Below are the code and all the weights of a small trained network. Each question names an input and a class and asks about switching units off, where a switched-off unit gives its printed mean instead of its output.

import numpy as np


def w(rows, s, z=0):
    codes = np.array(rows[::2]) - 128.0
    scale = np.full(codes.shape[1], s)
    scale[-1] = z or s
    return codes * scale


def f(y):
    return y / 2 * (1 + np.tanh(0.7978845608 * (y + 0.044715 * y**3)))


def log_softmax(a):
    a = a - a.max(-1, keepdims=True)
    return a - np.log(np.exp(a).sum(-1, keepdims=True))


def net(x, mask):
    res = np.array(x, float).reshape(1, 8) / 4 @ E
    y = f(res @ A[0][:, :-1].T + A[0][:, -1])
    res = res + np.where(mask, y, B[0][:, -1]) @ B[0][:, :-1]
    return log_softmax(res[-1] @ U[:, :-1].T + U[:, -1])


A, B = {}, {}
E = w([
[134,126,132,125,127,120],'x0',
[123,128,131,131,129,131],'x1',
[107,3,98,96,10,118],'x2',
[122,131,129,120,127,134],'x3',
[149,130,110,116,128,123],'x4',
[169,30,173,71,224,220],'x5',
[39,82,56,76,222,27],'x6',
[137,131,118,120,128,129],'x7',
],0.013)
A[0] = w([
[102,181,106,145,12,130,255],'neuron 0',
[149,231,150,160,138,139,243],'neuron 1',
[89,137,94,128,136,55,145],'neuron 2',
[58,7,72,80,137,93,93],'neuron 3',
[153,68,171,116,192,153,219],'neuron 4',
[162,73,119,117,52,181,182],'neuron 5',
[174,118,152,149,154,200,81],'neuron 6',
[79,102,131,175,133,124,144],'neuron 7',
[84,153,84,135,223,97,135],'neuron 8',
[136,81,113,87,181,146,34],'neuron 9',
],0.015,0.0068)
B[0] = w([
[118,108,165,204,102,63,248],'neuron 0',
[206,168,119,202,246,157,229],'neuron 1',
[85,210,38,126,144,107,205],'neuron 2',
[165,50,90,196,181,86,250],'neuron 3',
[158,145,191,70,169,194,216],'neuron 4',
[69,44,176,167,103,165,227],'neuron 5',
[148,137,130,104,88,208,192],'neuron 6',
[125,129,106,123,134,119,148],'neuron 7',
[96,171,180,18,128,44,225],'neuron 8',
[168,75,163,123,190,100,175],'neuron 9',
],0.013,0.023)
U = w([
[188,117,134,195,221,134,231],'0',
[109,121,212,182,5,80,95],'1',
[190,200,180,103,127,240,95],'2',
[75,42,195,98,63,202,88],'3',
[82,245,99,81,158,100,161],'4',
[85,101,32,156,89,69,1],'5',
[133,143,214,12,163,103,119],'6',
],0.011,0.0064)

Each question gives the input, the list of numbers given to net, and the class t.
The units are the neurons (one row each of A and B). Each row of codes is followed by its name. A weight is (code - 128) times the scale printed after its matrix; where a second scale follows, it is the last column's (A, B and U).
mask holds one flag per neuron, in row order. A switched-off neuron (its flag False) gives its mean, the last column of its row in B, instead of its output. The means were averaged over made-up inputs and are rounded, as every weight is.
A unit's drop is (log p(t) with every unit on - log p(t) with that unit switched off) / (log p(t) with every unit on - log p(t) with every unit switched off).
unit that matters most: the unit with the biggest drop
k most important neurons: the k neurons with the biggest drops, biggest first
drop of u: that unit's drop, to one decimal
input [5,5,-5,-1,-8,6,0,0], class 2: most important neuron : [neuron 6]
input [6,7,0,2,2,-2,4,0], class 4: 4 most important neurons : [neuron 5; neuron 0; neuron 8; neuron 2]
input [2,1,0,2,0,-4,8,-6], class 4: 2 most important neurons : [neuron 8; neuron 2]
input [7,6,1,-6,6,-5,0,-7], class 1: 3 most important neurons : [neuron 3; neuron 0; neuron 1]
input [-8,7,2,-4,-8,0,-4,5], class 1: 2 most important neurons : [neuron 4; neuron 0]
input [2,-5,-6,0,-6,1,-6,7], class 2: 2 most important neurons : [neuron 3; neuron 6]
input [1,3,-2,1,-4,2,0,8], class 2: 2 most important neurons : [neuron 3; neuron 8]
input [-3,7,0,7,3,-5,6,-2], class 4: 3 most important neurons : [neuron 8; neuron 2; neuron 5]
input [-5,1,5,-3,8,0,-4,2], class 1: 2 most important neurons : [neuron 0; neuron 4]
input [-6,1,-1,-5,-6,1,0,5], class 2: 3 most important neurons : [neuron 3; neuron 8; neuron 0]
input [-5,1,-6,-7,5,1,-3,1], class 2: 3 most important neurons : [neuron 3; neuron 0; neuron 6]
input [8,8,3,6,-4,-6,8,-4], class 5: drop of neuron 3 : 1.9
input [0,-3,-8,5,-4,3,-2,-1], class 2: drop of neuron 3 : 0.1
input [0,-5,1,-1,-7,2,-2,0], class 3: drop of neuron 1 : 0.3
input [0,0,0,7,-2,0,8,0], class 4: unit that matters most : neuron 8
input [2,5,2,-8,-4,0,3,-5], class 5: 3 most important neurons : [neuron 1; neuron 4; neuron 9]
